Here is a tiny trained network, its code and every weight. The questions are about switching its units off for an input and a target symbol, where a switched-off unit gives its printed mean instead of its output.

import numpy as np


def w(rows, s, z=0):
    codes = np.array(rows[::2]) - 128.0
    scale = np.full(codes.shape[1], s)
    scale[-1] = z or s
    return codes * scale


def norm(h):
    return h / np.sqrt((h * h).mean(-1, keepdims=True) + 1e-5)


def f(y):
    return y / 2 * (1 + np.tanh(0.7978845608 * (y + 0.044715 * y**3)))


def softmax(a):
    e = np.exp(a - a.max(-1, keepdims=True))
    return e / e.sum(-1, keepdims=True)


def log_softmax(a):
    a = a - a.max(-1, keepdims=True)
    return a - np.log(np.exp(a).sum(-1, keepdims=True))


def net(x, mask):
    ids = ['αβγεζηλμπστφψω'.index(c) for c in x.split()]
    T = len(ids)
    res = E[ids] + P[:T]
    u = 0
    for l in range(2):
        q, k, v = (norm(res) @ M[l].T for M in (Q, K, V))
        z = softmax(np.where(np.tri(T) > 0, q @ k.T / 4**0.5, -1e9)) @ v
        res = res + np.where(mask[u], z, O[l][:, -1]) @ O[l][:, :-1]
        u += 1
        y = f(norm(res) @ A[l][:, :-1].T + A[l][:, -1])
        res = res + np.where(mask[u : u + 12], y, B[l][:, -1]) @ B[l][:, :-1]
        u += 12
    return log_softmax(norm(res)[-1] @ U[:, :-1].T + U[:, -1])


Q, K, V, O, A, B = {}, {}, {}, {}, {}, {}
E = w([
[112,106,144],'α',
[166,101,107],'β',
[5,210,171],'γ',
[39,135,174],'ε',
[117,119,123],'ζ',
[165,99,106],'η',
[99,18,160],'λ',
[110,179,129],'μ',
[109,227,155],'π',
[172,99,109],'σ',
[133,163,118],'τ',
[164,103,107],'φ',
[162,83,207],'ψ',
[155,103,105],'ω',
],0.027)
P = w([
[55,137,145],'0',
[186,218,249],'1',
[164,210,255],'2',
[155,211,251],'3',
[146,208,250],'4',
[134,205,247],'5',
[123,202,245],'6',
],0.0059)
Q[0] = w([
[21,172,97],'0.h0',
[104,111,158],'0.h0',
[193,4,126],'0.h0',
[126,98,136],'0.h0',
],0.016)
K[0] = w([
[144,170,250],'0.h0',
[76,135,145],'0.h0',
[108,90,83],'0.h0',
[47,97,174],'0.h0',
],0.017)
V[0] = w([
[44,130,68],'0.h0',
[129,129,166],'0.h0',
[130,172,6],'0.h0',
[144,128,175],'0.h0',
],0.011)
O[0] = w([
[44,189,2,4],'0.h0',
[64,19,204,145],'0.h0',
[113,73,101,16],'0.h0',
[114,91,173,167],'0.h0',
],0.0077,0.0024)
A[0] = w([
[177,63,125,111],'0.n0',
[58,181,88,143],'0.n1',
[246,54,60,180],'0.n2',
[56,109,50,64],'0.n3',
[156,155,154,120],'0.n4',
[145,73,103,111],'0.n5',
[102,209,177,165],'0.n6',
[167,181,91,119],'0.n7',
[121,112,123,138],'0.n8',
[58,117,195,183],'0.n9',
[187,146,1,2],'0.n10',
[186,102,169,160],'0.n11',
],0.012,0.0052)
B[0] = w([
[80,97,95,164],'0.n0',
[180,119,138,135],'0.n1',
[2,173,114,255],'0.n2',
[205,68,157,126],'0.n3',
[117,146,80,153],'0.n4',
[109,137,83,137],'0.n5',
[145,123,85,190],'0.n6',
[116,161,176,148],'0.n7',
[135,119,138,127],'0.n8',
[146,84,71,193],'0.n9',
[128,210,205,175],'0.n10',
[109,94,69,199],'0.n11',
],0.0089,0.01)
Q[1] = w([
[155,174,108],'1.h0',
[149,58,87],'1.h0',
[245,97,122],'1.h0',
[51,46,49],'1.h0',
],0.011)
K[1] = w([
[165,255,94],'1.h0',
[182,122,130],'1.h0',
[154,118,131],'1.h0',
[99,1,8],'1.h0',
],0.0072)
V[1] = w([
[170,133,196],'1.h0',
[173,96,125],'1.h0',
[119,136,186],'1.h0',
[11,203,254],'1.h0',
],0.0079)
O[1] = w([
[118,196,33,75],'1.h0',
[208,175,198,75],'1.h0',
[253,216,152,133],'1.h0',
[127,161,67,253],'1.h0',
],0.0054,0.0042)
A[1] = w([
[227,158,84,25],'1.n0',
[125,34,23,183],'1.n1',
[54,243,49,193],'1.n2',
[179,182,128,138],'1.n3',
[96,33,237,133],'1.n4',
[170,152,3,112],'1.n5',
[250,129,100,142],'1.n6',
[25,146,232,137],'1.n7',
[232,150,109,2],'1.n8',
[131,165,161,146],'1.n9',
[177,83,153,88],'1.n10',
[78,139,212,115],'1.n11',
],0.012,0.0062)
B[1] = w([
[6,133,129,128],'1.n0',
[169,83,196,164],'1.n1',
[175,136,209,250],'1.n2',
[138,89,149,137],'1.n3',
[145,176,60,190],'1.n4',
[35,111,178,133],'1.n5',
[57,2,119,138],'1.n6',
[92,128,34,188],'1.n7',
[58,144,97,126],'1.n8',
[184,123,92,139],'1.n9',
[180,182,149,139],'1.n10',
[64,175,26,148],'1.n11',
],0.0088,0.014)
U = w([
[224,74,165,254],'α',
[199,180,58,83],'β',
[73,236,112,54],'γ',
[127,102,109,86],'ε',
[84,90,56,33],'ζ',
[127,100,92,109],'η',
[122,40,148,136],'λ',
[121,79,254,173],'μ',
[196,209,211,65],'π',
[109,104,149,100],'σ',
[66,36,175,146],'τ',
[121,96,134,107],'φ',
[104,108,154,121],'ψ',
[104,108,155,127],'ω',
],0.015,0.0031)

Each question gives the input, a string of symbols that net reads in full, and the target symbol t.
The units are the heads (4 rows each of Q, K, V and O) and the neurons (one row each of A and B). Each row of codes is followed by its name. A weight is (code - 128) times the scale printed after its matrix; where a second scale follows, it is the last column's (O, A, B and U).
mask holds one flag per unit, layer by layer, with each layer's heads first. A switched-off unit (its flag False) gives its mean, the last column of its rows in O or B, instead of its output. The means were averaged over made-up inputs and are rounded, as every weight is.
A unit's drop is (log p(t) with every unit on - log p(t) with that unit switched off) / (log p(t) with every unit on - log p(t) with every unit switched off).
The circuit of an input: a set's keep is (log p(t) with only the set's units on - log p(t) with every unit switched off) / (log p(t) with every unit on - log p(t) with every unit switched off). Starting from the 12 units with the biggest drops (on a tie, the unit counted first), units are removed one at a time, each time the one whose removal leaves the highest keep (on an exact tie, the one counted first), for as long as the keep stays at least 0.8.
circuit, biggest first: the units of the circuit, biggest drop first
top k neurons: the k neurons with the biggest drops, biggest first
k most important neurons of layer l: the k neurons of layer l with the biggest drops, biggest first
drop when u is switched off: that unit's drop, to one decimal
input σ σ α β α, target β: circuit, biggest first -> (1.n4, 0.n2)
input ω ω φ, target γ: circuit, biggest first -> (0.n2)
input ε β λ γ ψ, target α: top 2 neurons -> (0.n2, 1.n7)
input α α ω, target ζ: top 3 neurons -> (0.n9, 0.n2, 0.n6)
input α ω ω η α τ σ, target ζ: circuit, biggest first -> (0.h0, 1.n2)
input ω λ ω α ω ω ψ, target α: top 3 neurons -> (0.n2, 0.n10, 1.n7)
input ω α φ, target γ: top 2 neurons -> (0.n2, 0.n10)
input α α ω α, target β: top 2 neurons -> (0.n2, 1.n4)
input α σ ω α σ φ, target ζ: top 2 neurons -> (0.n9, 1.n2)
input ψ γ ω, target α: top 4 neurons -> (0.n10, 0.n11, 1.n1, 0.n7)
input ω η α, target α: 3 most important neurons of layer 0 -> (0.n2, 0.n9, 0.n10)
input π γ μ, target μ: 3 most important neurons of layer 0 -> (0.n2, 0.n6, 0.n10)
input ψ τ α β, target α: top 4 neurons -> (0.n10, 0.n11, 0.n7, 1.n7)
input ω π τ, target τ: top 2 neurons -> (0.n2, 1.n6)
input π ω ω α, target α: circuit, biggest first -> (0.n2)
input ω β α π ω μ, target μ: top 2 neurons -> (0.n2, 0.n6)
input α ω λ ω π β, target ζ: 2 most important neurons of layer 1 -> (1.n2, 1.n4)
input ω β τ ω λ σ, target γ: top 2 neurons -> (0.n2, 0.n10)
input ζ ω α ω ω γ ω, target π: top 2 neurons -> (0.n10, 0.n9)
input α ω ζ ω, target ζ: circuit, biggest first -> (1.h0)
input λ α ω α ζ, target α: 2 most important neurons of layer 1 -> (1.n7, 1.n6)
input α ω π ζ β, target ζ: 2 most important neurons of layer 0 -> (0.n9, 0.n2)
input α α σ, target ζ: 4 most important neurons of layer 0 -> (0.n9, 0.n2, 0.n6, 0.n10)
input ω ω π η ω, target γ: drop when 0.n10 is switched off -> 0.2
